Each row has a name. After each piece below comes the name of the row it's from, unless a question asks for something else. Each question is about the rows just above it.

[ 6.40 -3.41  2.85 -0.49 -2.28 -0.58  5.29 -0.37 -2.97 -0.33  2.56  0.42
  2.58  7.76 -2.57  1.85  1.27 -1.98 -2.44 -1.98  6.40 -3.43 -0.13 -0.93
 -1.90 -6.67  1.61  0.08  1.10  2.00 -2.16 -1.58 -1.44 -4.29  2.12 -5.20
  0.90  3.53 -0.26  1.63 -1.34 -3.32 -2.12  2.59  6.98  0.85  0.85 -1.47
  2.48] -> kivol
[ 0.85  0.85 -1.44  0.37 -3.08 -1.19  6.85 -2.21 -1.78 -0.39  2.69  0.05
  2.74  7.57 -3.45  2.07  2.09 -1.78 -1.42 -1.42  6.89 -2.61 -0.61 -2.45
 -0.54 -8.62  0.35 -1.62  1.47  0.96 -2.77 -0.22 -0.56 -4.12  4.42 -5.10
  0.44  4.86  0.98 -0.04 -2.98 -4.48 -2.93  2.84  7.45  1.70  2.43 -0.75
  2.13] -> rig
[-3.13 -3.82  2.85 -0.49 -2.28 -0.58  5.29 -3.46 -2.97 -0.24  2.56  0.42
  2.58  7.76 -2.57  1.85  1.27 -1.98 -2.44 -2.20  6.40 -3.43 -0.13 -0.93
 -1.90 -6.67  1.61  0.08  1.10  2.00 -2.16 -1.58 -1.44 -4.29  2.12 -5.20
  0.90  3.53 -0.26  1.63 -1.34 -3.32 -2.12  2.59  6.98  0.85  0.85 -1.47
  2.53] -> doson
which: [ 6.40 -3.41  2.85 -0.49 -2.28 -0.58  5.29 -0.37 -2.97 -0.33  2.56  0.42
  2.58  7.76 -2.57  1.85  1.27 -1.98 -2.44 -1.98  6.40 -3.43 -0.13 -0.93
 -1.90 -6.67  1.61  0.08  1.10  2.00 -2.16 -1.58 -1.44 -4.29  2.12 -5.20
  0.90  3.53 -0.26  1.63 -1.34 -3.32 -2.12  2.59  6.98  0.85  0.85 -1.47
  2.48]
kivol
which: [-3.13 -3.82  2.85 -0.49 -2.28 -0.58  5.29 -3.46 -2.97 -0.24  2.56  0.42
  2.58  7.76 -2.57  1.85  1.27 -1.98 -2.44 -2.20  6.40 -3.43 -0.13 -0.93
 -1.90 -6.67  1.61  0.08  1.10  2.00 -2.16 -1.58 -1.44 -4.29  2.12 -5.20
  0.90  3.53 -0.26  1.63 -1.34 -3.32 -2.12  2.59  6.98  0.85  0.85 -1.47
  2.53]
doson
which: [-1.19  6.85 -2.21 -1.78 -0.39  2.69  0.05  2.74  7.57 -3.45  2.07  2.09]
rig
which: [-3.46 -2.97 -0.24  2.56  0.42  2.58  7.76 -2.57  1.85]
doson
Which row holds [-0.39  2.69  0.05  2.74]?
rig
which: [-0.54 -8.62]
rig

[ 0.31 -0.13 -0.13 -0.03 -0.07  0.39  0.19 -0.14] -> kora
[-6.24 -0.27  1.22  0.34  0.92 -0.25  7.54 -0.04] -> zarog
[-0.48 -0.16 -0.27  4.48 -0.30  0.20  0.06  0.26] -> vig
[ 0.06 -0.48 -0.27  0.20  4.48 -0.30 -0.16  0.29] -> rig
[ 0.20  4.48 -0.27  0.29  0.06 -0.48 -0.30 -0.16] is which row reordered?
rig
which: [-0.30  0.20  0.06]
vig
which: [ 0.06 -0.48 -0.27  0.20  4.48 -0.30 -0.16]
rig

